Here is a tiny trained network, its code and every weight. The questions are about switching its units off for an input and a class, where a switched-off unit gives its printed mean instead of its output.

import numpy as np


def w(rows, s, z=0):
    codes = np.array(rows[::2]) - 128.0
    scale = np.full(codes.shape[1], s)
    scale[-1] = z or s
    return codes * scale


def norm(h):
    return h / np.sqrt((h * h).mean(-1, keepdims=True) + 1e-5)


def f(y):
    return np.maximum(y, 0)


def log_softmax(a):
    a = a - a.max(-1, keepdims=True)
    return a - np.log(np.exp(a).sum(-1, keepdims=True))


def net(x, mask):
    res = np.array(x, float).reshape(1, 6) / 4 @ E
    u = 0
    for l in range(2):
        y = f(norm(res) @ A[l][:, :-1].T + A[l][:, -1])
        res = res + np.where(mask[u : u + 12], y, B[l][:, -1]) @ B[l][:, :-1]
        u += 12
    return log_softmax(norm(res)[-1] @ U[:, :-1].T + U[:, -1])


A, B = {}, {}
E = w([
[68,37,114,136,162],'x0',
[19,170,163,134,189],'x1',
[81,131,2,94,121],'x2',
[99,117,149,104,2],'x3',
[200,93,97,106,157],'x4',
[103,95,57,221,63],'x5',
],0.0045)
A[0] = w([
[51,214,93,56,113,50],'L0N0',
[91,51,79,100,174,121],'L0N1',
[96,2,141,154,99,84],'L0N2',
[103,124,85,125,129,127],'L0N3',
[157,131,105,98,100,143],'L0N4',
[186,195,230,133,65,157],'L0N5',
[87,174,122,196,83,107],'L0N6',
[134,56,112,82,91,214],'L0N7',
[79,63,78,174,85,3],'L0N8',
[164,64,81,124,130,133],'L0N9',
[151,185,142,151,224,110],'L0N10',
[183,141,71,109,119,67],'L0N11',
],0.0098,0.0033)
B[0] = w([
[82,2,125,108,203,191],'L0N0',
[147,144,194,168,75,188],'L0N1',
[90,160,186,245,86,199],'L0N2',
[171,108,182,133,157,157],'L0N3',
[161,139,108,99,170,167],'L0N4',
[174,100,153,22,93,255],'L0N5',
[125,93,85,82,80,192],'L0N6',
[132,134,130,179,211,209],'L0N7',
[149,149,197,143,125,178],'L0N8',
[124,153,107,193,125,183],'L0N9',
[94,212,153,122,107,200],'L0N10',
[203,94,22,93,179,161],'L0N11',
],0.0083,0.0064)
A[1] = w([
[124,145,142,84,5,19],'L1N0',
[83,127,174,90,97,216],'L1N1',
[147,135,167,135,203,176],'L1N2',
[57,61,121,106,162,18],'L1N3',
[89,229,123,117,195,2],'L1N4',
[163,90,103,126,170,161],'L1N5',
[167,69,160,90,135,79],'L1N6',
[142,103,75,68,124,116],'L1N7',
[137,201,175,86,145,122],'L1N8',
[132,66,134,106,114,33],'L1N9',
[187,155,68,164,126,1],'L1N10',
[154,134,72,114,44,87],'L1N11',
],0.011,0.0022)
B[1] = w([
[134,136,80,146,77,224],'L1N0',
[201,87,67,153,160,253],'L1N1',
[121,148,83,108,87,234],'L1N2',
[111,35,116,105,161,194],'L1N3',
[37,144,112,165,152,193],'L1N4',
[128,151,143,93,149,189],'L1N5',
[128,157,139,83,103,216],'L1N6',
[87,160,139,139,126,197],'L1N7',
[68,191,194,88,103,228],'L1N8',
[112,124,115,155,148,171],'L1N9',
[188,162,113,125,255,177],'L1N10',
[125,120,42,181,127,179],'L1N11',
],0.0089,0.0051)
U = w([
[25,211,164,120,155,105],'0',
[114,117,191,248,82,168],'1',
[225,167,58,152,224,117],'2',
[61,17,119,117,175,180],'3',
[131,111,96,44,179,4],'4',
[182,169,205,26,56,197],'5',
[161,89,45,141,27,89],'6',
],0.018,0.0039)

Each question gives the input, the list of numbers given to net, and the class t.
The units are the neurons (one row each of A and B). Each row of codes is followed by its name. A weight is (code - 128) times the scale printed after its matrix; where a second scale follows, it is the last column's (A, B and U).
mask holds one flag per neuron, layer by layer. A switched-off neuron (its flag False) gives its mean, the last column of its row in B, instead of its output. The means were averaged over made-up inputs and are rounded, as every weight is.
A unit's drop is (log p(t) with every unit on - log p(t) with that unit switched off) / (log p(t) with every unit on - log p(t) with every unit switched off).
The circuit of an input: a set's keep is (log p(t) with only the set's units on - log p(t) with every unit switched off) / (log p(t) with every unit on - log p(t) with every unit switched off). Starting from the 12 units with the biggest drops (on a tie, the unit counted first), units are removed one at a time, each time the one whose removal leaves the highest keep (on an exact tie, the one counted first), for as long as the keep stays at least 0.8.
circuit, biggest first: the units of the circuit, biggest drop first
unit that matters most: the unit with the biggest drop
k most important neurons: the k neurons with the biggest drops, biggest first
top k neurons in layer l: the k neurons of layer l with the biggest drops, biggest first
drop when u is switched off: that unit's drop, to one decimal
input [2,2,5,-4,-4,-7], class 3: circuit, biggest first	(L0N0)
input [5,5,-8,7,-8,7], class 6: circuit, biggest first	(L0N6 L1N0)
input [2,-2,-8,-8,7,3], class 0: 3 most important neurons	(L0N10 L1N1 L0N0)
input [-3,0,-5,-8,5,4], class 0: circuit, biggest first	(L0N10 L1N8)
input [-2,5,1,1,-1,6], class 3: 2 most important neurons	(L0N0 L0N5)
input [-7,3,-5,8,-5,2], class 6: top 3 neurons in layer 1	(L1N0 L1N11 L1N1)
input [7,1,7,7,0,0], class 1: circuit, biggest first	(L0N2 L0N1)
input [-2,-7,4,-5,-6,-7], class 0: circuit, biggest first	(L0N10 L1N4)
input [-8,7,3,-6,-2,6], class 3: circuit, biggest first	(L0N0 L1N3)
input [-8,2,8,6,3,2], class 4: 2 most important neurons	(L0N0 L0N11)
input [-5,-8,0,2,-4,5], class 2: circuit, biggest first	(L1N10 L0N11)
input [1,-3,3,5,-2,-2], class 3: 2 most important neurons	(L0N0 L1N3)
input [2,-3,4,-4,-7,-1], class 3: 3 most important neurons	(L0N0 L0N2 L0N5)
input [-4,4,0,-6,5,5], class 0: circuit, biggest first	(L0N10)
input [4,0,1,-3,-7,-5], class 3: 3 most important neurons	(L0N0 L1N3 L1N1)
input [3,-8,0,8,4,7], class 1: top 2 neurons in layer 0	(L0N2 L0N8)
input [-4,-1,-2,-7,-6,-2], class 0: 2 most important neurons	(L0N10 L1N4)
input [-4,-8,1,-7,-5,-4], class 5: top 2 neurons in layer 1	(L1N8 L1N1)
input [2,-3,-4,-6,5,-7], class 0: top 2 neurons in layer 0	(L0N10 L0N5)
input [6,6,2,3,-6,2], class 3: circuit, biggest first	(L1N3)
input [4,1,-2,0,-8,-7], class 3: top 2 neurons in layer 0	(L0N0 L0N1)
input [-4,-5,-2,-6,-3,1], class 5: top 2 neurons in layer 1	(L1N8 L1N1)
input [0,-2,-1,-8,5,-1], class 0: drop when L0N10 is switched off	0.8
input [4,5,-7,-6,0,2], class 0: drop when L0N10 is switched off	0.1
input [6,-7,-3,-8,-1,6], class 1: drop when L0N2 is switched off	0.3
input [-8,5,6,5,4,-8], class 4: drop when L0N0 is switched off	1.2
input [1,-3,-4,3,-7,0], class 6: unit that matters most	L1N0
